Below are the code and all the weights of a small trained network. Each question names an input and a target symbol and asks about switching units off, where a switched-off unit gives its printed mean instead of its output.

import numpy as np


def w(rows, s, z=0):
    codes = np.array(rows[::2]) - 128.0
    scale = np.full(codes.shape[1], s)
    scale[-1] = z or s
    return codes * scale


def norm(h):
    return h / np.sqrt((h * h).mean(-1, keepdims=True) + 1e-5)


def f(y):
    return y / 2 * (1 + np.tanh(0.7978845608 * (y + 0.044715 * y**3)))


def softmax(a):
    e = np.exp(a - a.max(-1, keepdims=True))
    return e / e.sum(-1, keepdims=True)


def log_softmax(a):
    a = a - a.max(-1, keepdims=True)
    return a - np.log(np.exp(a).sum(-1, keepdims=True))


def net(x, mask):
    ids = ['γδζλξπ'.index(c) for c in x.split()]
    T = len(ids)
    res = E[ids] + P[:T]
    q, k, v = (norm(res) @ M[0].T for M in (Q, K, V))
    z = softmax(np.where(np.tri(T) > 0, q @ k.T / 3**0.5, -1e9)) @ v
    res = res + np.where(mask[0], z, O[0][:, -1]) @ O[0][:, :-1]
    y = f(norm(res) @ A[0][:, :-1].T + A[0][:, -1])
    res = res + np.where(mask[1:9], y, B[0][:, -1]) @ B[0][:, :-1]
    return log_softmax(norm(res)[-1] @ U[:, :-1].T + U[:, -1])


Q, K, V, O, A, B = {}, {}, {}, {}, {}, {}
E = w([
[101,163,100,194,210,89,179],'γ',
[163,134,108,129,161,50,206],'δ',
[86,164,113,197,108,128,112],'ζ',
[90,179,112,194,134,172,170],'λ',
[81,160,149,171,2,142,136],'ξ',
[124,124,101,139,60,119,154],'π',
],0.019)
P = w([
[204,139,149,89,172,168,131],'0',
[142,45,74,162,160,65,90],'1',
[154,111,91,141,100,71,196],'2',
[149,115,91,164,102,82,191],'3',
[35,151,232,112,152,107,122],'4',
[9,142,112,141,198,191,131],'5',
[27,169,119,90,183,199,184],'6',
[56,160,127,87,147,93,75],'7',
[45,188,136,75,130,72,69],'8',
[85,205,106,34,131,86,116],'9',
[17,161,136,88,102,86,121],'10',
[18,159,128,101,125,87,122],'11',
[22,150,62,121,112,123,159],'12',
],0.012)
Q[0] = w([
[102,140,125,215,97,88,194],'head 1',
[102,35,178,44,184,175,79],'head 1',
[139,74,1,152,149,191,162],'head 1',
],0.0092)
K[0] = w([
[191,181,106,95,109,124,30],'head 1',
[24,26,116,146,109,64,150],'head 1',
[131,254,104,126,89,83,185],'head 1',
],0.0083)
V[0] = w([
[77,147,226,225,34,145,143],'head 1',
[181,102,97,68,81,8,193],'head 1',
[226,121,106,68,100,209,130],'head 1',
],0.012)
O[0] = w([
[161,217,115,184,91,14,183,254],'head 1',
[151,226,38,20,111,193,113,86],'head 1',
[43,102,159,5,169,37,21,130],'head 1',
],0.012,0.0061)
A[0] = w([
[108,135,87,155,120,175,181,209],'neuron 1',
[122,144,130,217,89,71,185,192],'neuron 2',
[145,117,108,90,164,104,174,231],'neuron 3',
[225,115,141,193,110,191,166,254],'neuron 4',
[157,7,158,161,131,198,155,65],'neuron 5',
[65,62,218,183,153,89,146,49],'neuron 6',
[31,128,146,62,88,94,120,152],'neuron 7',
[68,155,126,49,137,125,127,97],'neuron 8',
],0.013,0.0029)
B[0] = w([
[136,131,149,117,100,143,47,168],'neuron 1',
[133,141,93,96,152,237,154,250],'neuron 2',
[183,87,173,130,167,169,56,143],'neuron 3',
[129,108,82,216,149,40,59,167],'neuron 4',
[58,75,120,157,150,2,101,136],'neuron 5',
[153,161,153,69,99,199,135,187],'neuron 6',
[78,113,148,170,190,148,92,156],'neuron 7',
[134,111,162,222,99,88,150,158],'neuron 8',
],0.014,0.019)
U = w([
[71,121,156,124,128,89,105,253],'γ',
[81,108,163,56,139,217,122,99],'δ',
[159,97,149,238,89,110,109,59],'ζ',
[127,114,241,175,96,143,161,156],'λ',
[107,255,111,97,89,43,195,57],'ξ',
[107,193,133,43,107,144,56,173],'π',
],0.0092,0.0042)

Each question gives the input, a string of symbols that net reads in full, and the target symbol t.
The units are the heads (3 rows each of Q, K, V and O) and the neurons (one row each of A and B). Each row of codes is followed by its name. A weight is (code - 128) times the scale printed after its matrix; where a second scale follows, it is the last column's (O, A, B and U).
mask holds one flag per unit, heads first, then neurons. A switched-off unit (its flag False) gives its mean, the last column of its rows in O or B, instead of its output. The means were averaged over made-up inputs and are rounded, as every weight is.
A unit's drop is (log p(t) with every unit on - log p(t) with that unit switched off) / (log p(t) with every unit on - log p(t) with every unit switched off).
The circuit of an input: a set's keep is (log p(t) with only the set's units on - log p(t) with every unit switched off) / (log p(t) with every unit on - log p(t) with every unit switched off). Starting from all 9 units, units are removed one at a time, each time the one whose removal leaves the highest keep (on an exact tie, the one counted first), for as long as the keep stays at least 0.8.
circuit, biggest first: the units of the circuit, biggest drop first
unit that matters most: the unit with the biggest drop
top k neurons: the k neurons with the biggest drops, biggest first
drop when u is switched off: that unit's drop, to one decimal
input λ λ λ γ, target δ: circuit, biggest first => neuron 2
input π γ π λ δ π λ γ ζ ζ π ζ, target γ: circuit, biggest first => head 1; neuron 2; neuron 7; neuron 6
input π ζ λ ξ, target γ: top 3 neurons => neuron 2; neuron 8; neuron 7
input γ δ δ ξ δ, target ζ: circuit, biggest first => head 1; neuron 2; neuron 4; neuron 6
input δ π ξ π γ ζ γ, target π: top 2 neurons => neuron 1; neuron 2
input ξ ζ ξ δ ξ λ λ ξ, target ξ: circuit, biggest first => head 1; neuron 8
input π π λ ξ ξ π ζ π π ζ ζ, target γ: top 2 neurons => neuron 7; neuron 2
input γ ξ π γ ζ δ ξ π π, target ζ: top 2 neurons => neuron 4; neuron 6
input λ ξ γ ζ γ ξ γ γ π ζ, target δ: top 4 neurons => neuron 2; neuron 6; neuron 8; neuron 4
input ξ ζ π λ λ γ λ γ ξ, target ξ: circuit, biggest first => head 1; neuron 3
input π ξ π, target γ: circuit, biggest first => head 1; neuron 2; neuron 8; neuron 7
input π γ ξ δ λ π λ ξ ξ γ, target γ: circuit, biggest first => head 1; neuron 2; neuron 7; neuron 8
input γ δ π π δ δ δ ζ ξ, target ζ: top 3 neurons => neuron 4; neuron 6; neuron 2
input γ π ζ ξ π γ, target ζ: top 2 neurons => neuron 4; neuron 6
input δ δ π γ δ, target δ: unit that matters most => neuron 4
input λ ξ λ δ γ ζ π δ, target δ: top 3 neurons => neuron 2; neuron 8; neuron 6
input δ δ ξ, target δ: top 2 neurons => neuron 4; neuron 7
input π λ ξ π λ, target γ: top 2 neurons => neuron 2; neuron 8
input π δ π π ζ γ λ δ δ ζ λ π δ, target γ: drop when neuron 2 is switched off => 0.5
input γ π π π γ δ γ λ λ δ ξ γ ζ, target ζ: drop when head 1 is switched off => 2.9
input γ ζ λ λ ζ δ π γ ζ, target ζ: drop when neuron 5 is switched off => 0.0
input λ δ δ λ λ π γ π γ λ δ ζ, target δ: unit that matters most => neuron 2
